Small tables with named rows and columns. After each table, cells are looked up by row and column.

nam =
cols = leb, kelu, sonot
numeg: [139, 139, 78]
sop: [166, 128, 210]
zodu: [92, 100, 153]
bitu: [207, 220, 205]
sarig: [185, 131, 226]
tef: [44, 117, 15]
memef: [203, 214, 198]

leb of sarig = 185
leb of numeg = 139
kelu of memef = 214
sonot of bitu = 205
leb of tef = 44
sonot of zodu = 153
sonot of sop = 210
sonot of tef = 15
sonot of sarig = 226
Which row has the largest leb? bitu

Table povari
	sut	vuf	bukuli	nututo
zoremo	-479	-480	649	-485
nipoz	759	741	-577	759
tazuv	33	57	163	79
rif	543	568	-396	588
fal	825	805	-638	824
fik	429	425	-263	438
neposob	763	745	-580	763
tigumot	-747	-764	897	-769
gazimav	34	58	159	80
zilo	34	57	159	80
lal	-780	-794	939	-795
vabok	802	783	-617	801

zilo, bukuli -> 159
fik, vuf -> 425
tigumot, vuf -> -764
nipoz, sut -> 759
zoremo, sut -> -479
gazimav, nututo -> 80
tazuv, nututo -> 79
fal, sut -> 825

tama.tsv
	rin	lut	rer	mos	rase
nekiva	491	336	683	667	509
nali	413	280	850	787	388
sebadaf	330	588	457	667	436
kasusa	460	223	899	795	393
giz	354	519	361	599	486
sifo	492	653	337	473	599
bop	707	690	308	344	737

mos of nali: 787
mos of bop: 344
mos of sebadaf: 667
rin of sifo: 492
rer of kasusa: 899
rin of kasusa: 460
lut of sifo: 653
rin of nekiva: 491

fod
|  | lagubun | lurak | vef | fegev | dopoven |
|---|---|---|---|---|---|
| topem | 56 | 66 | 69 | 50 | 93 |
| dob | 62 | 53 | 46 | 68 | 24 |
| nali | 61 | 54 | 46 | 69 | 25 |
| zuv | 55 | 65 | 69 | 49 | 94 |
| rek | 58 | 51 | 49 | 68 | 22 |
| zava | 56 | 66 | 69 | 52 | 95 |
| midop | 33 | 56 | 40 | 32 | 56 |
| ligizar | 56 | 64 | 69 | 51 | 93 |

dopoven of zuv = 94
dopoven of nali = 25
lurak of dob = 53
dopoven of midop = 56
fegev of midop = 32
fegev of dob = 68
vef of zuv = 69
fegev of zuv = 49
lurak of zuv = 65
lurak of topem = 66
dopoven of dob = 24
vef of topem = 69

fazip =
       bapul  zutosa  rom
legug    0.8     0.6  0.6
sazap    0.9     0.5  0.2
beg      0.9     0.9  0.8
pufu     0.9     0.6  0.6
kub      0.9     0.7  0.7
bozul    0.3     0.7  0.1

legug, zutosa: 0.6
bozul, zutosa: 0.7
sazap, zutosa: 0.5
beg, bapul: 0.9
pufu, zutosa: 0.6
kub, bapul: 0.9
sazap, rom: 0.2
sazap, bapul: 0.9
Row with the largest zutosa: beg

mida:
	los	fuva	nukureb	romuda	nonala
lesod	132	129	174	202	245
keb	132	149	147	181	224
kirenur	52	124	170	254	209
vuv	130	127	183	208	242
mag	66	126	150	244	220
bofovo	96	199	88	189	185
gikikuz	97	128	188	235	215
pofum	65	170	116	222	192
roso	132	152	144	178	220
doguzed	97	197	85	186	186
zatobiz	111	133	186	222	219
pofelak	102	118	176	212	228
vik	91	120	176	244	229

los of bofovo: 96
nukureb of mag: 150
nukureb of pofelak: 176
nonala of kirenur: 209
los of lesod: 132
nonala of vuv: 242
los of gikikuz: 97
nukureb of bofovo: 88
los of roso: 132
los of vik: 91
los of pofum: 65
nonala of mag: 220
romuda of roso: 178
nukureb of gikikuz: 188
los of doguzed: 97
romuda of lesod: 202
nonala of roso: 220

dototu:
,kez,zep,karipo,povagab,tirig,kunetem
miz,13173,46029,-11783,42752,60777,-56525
mur,38083,-25835,-18150,-18342,-26527,41758
vevosed,70518,-48675,-54110,-53591,-45262,57358
solu,68990,-47133,-52618,-51925,-43760,55848
leripak,75303,-54313,-58426,-59545,-51037,63454
minimiz,13160,45850,-11688,42603,60515,-56256
pir,53164,-36714,-34624,-28465,-36007,49480

What is the povagab of leripak in dototu? -59545
What is the karipo of pir in dototu? -34624
What is the povagab of mur in dototu? -18342
What is the kez of leripak in dototu? 75303
What is the kunetem of minimiz in dototu? -56256
What is the tirig of miz in dototu? 60777
What is the kunetem of miz in dototu? -56525
What is the tirig of pir in dototu? -36007
What is the kez of pir in dototu? 53164
What is the povagab of miz in dototu? 42752
What is the kez of vevosed in dototu? 70518
What is the karipo of leripak in dototu? -58426
What is the tirig of leripak in dototu? -51037
What is the povagab of solu in dototu? -51925
What is the tirig of vevosed in dototu? -45262
What is the kunetem of solu in dototu? 55848

pokanu =
cols = zolir, tusuf, nok, fite
foro: [-167, 826, -48, -736]
tir: [-329, 708, -341, -320]
bogit: [-189, 992, -146, -698]
zolo: [-313, 641, -330, -870]

nok of tir = -341
nok of zolo = -330
zolir of bogit = -189
tusuf of zolo = 641
zolir of zolo = -313
tusuf of bogit = 992
tusuf of foro = 826
fite of foro = -736
zolir of tir = -329
zolir of foro = -167
nok of foro = -48
fite of zolo = -870
fite of tir = -320
fite of bogit = -698
tusuf of tir = 708
nok of bogit = -146

nedage:
|  | zavel | mogam | nivu | gani | susogep |
|---|---|---|---|---|---|
| batip | 0.7 | 0.7 | 0.8 | 0.7 | 0.7 |
| vibo | 0.6 | 0.7 | 0.7 | 0.8 | 0.8 |
| sonilek | 0.0 | 0.7 | 0.8 | 0.7 | 0.9 |
| nin | 0.7 | 0.8 | 1.0 | 0.7 | 0.7 |
| vod | 0.3 | 0.7 | 0.8 | 0.8 | 0.9 |
| rekubip | 0.2 | 0.7 | 0.8 | 0.7 | 0.9 |
| migepan | 0.3 | 0.8 | 0.8 | 0.7 | 0.9 |

What is the gani of vod in nedage?
0.8
What is the zavel of vod in nedage?
0.3
What is the zavel of batip in nedage?
0.7
What is the zavel of nin in nedage?
0.7
What is the zavel of sonilek in nedage?
0.0
What is the gani of migepan in nedage?
0.7
What is the zavel of vibo in nedage?
0.6
What is the nivu of sonilek in nedage?
0.8
What is the mogam of rekubip in nedage?
0.7
What is the gani of batip in nedage?
0.7
What is the mogam of vod in nedage?
0.7
What is the gani of nin in nedage?
0.7
What is the susogep of vibo in nedage?
0.8
What is the susogep of rekubip in nedage?
0.9
What is the nivu of vibo in nedage?
0.7
Which row has the largest nivu? nin

renonid
|  | gufat | ter |
|---|---|---|
| zat | 160 | 140 |
| tilusa | 79 | 98 |
| konad | 119 | 113 |
| mit | 93 | 108 |
| naselik | 143 | 236 |
| sagi | 128 | 129 |
| rugasa | 80 | 99 |
| tedum | 138 | 139 |
| vibok | 92 | 108 |
| sudot | 92 | 42 |
| vik | 143 | 237 |
| sisup | 143 | 237 |
| gokig | 66 | 66 |

What is the ter of sisup in renonid? 237
What is the gufat of tedum in renonid? 138
What is the gufat of vibok in renonid? 92
What is the gufat of vik in renonid? 143
What is the gufat of sisup in renonid? 143
What is the ter of mit in renonid? 108
What is the ter of naselik in renonid? 236
What is the ter of konad in renonid? 113
What is the gufat of sudot in renonid? 92
What is the ter of vik in renonid? 237
What is the gufat of naselik in renonid? 143
What is the ter of vibok in renonid? 108
What is the ter of tilusa in renonid? 98
What is the gufat of sagi in renonid? 128
What is the gufat of rugasa in renonid? 80
What is the gufat of tilusa in renonid? 79
What is the gufat of zat in renonid? 160
What is the ter of gokig in renonid? 66
What is the ter of tedum in renonid? 139
What is the ter of sagi in renonid? 129
Which row has the largest gufat? zat

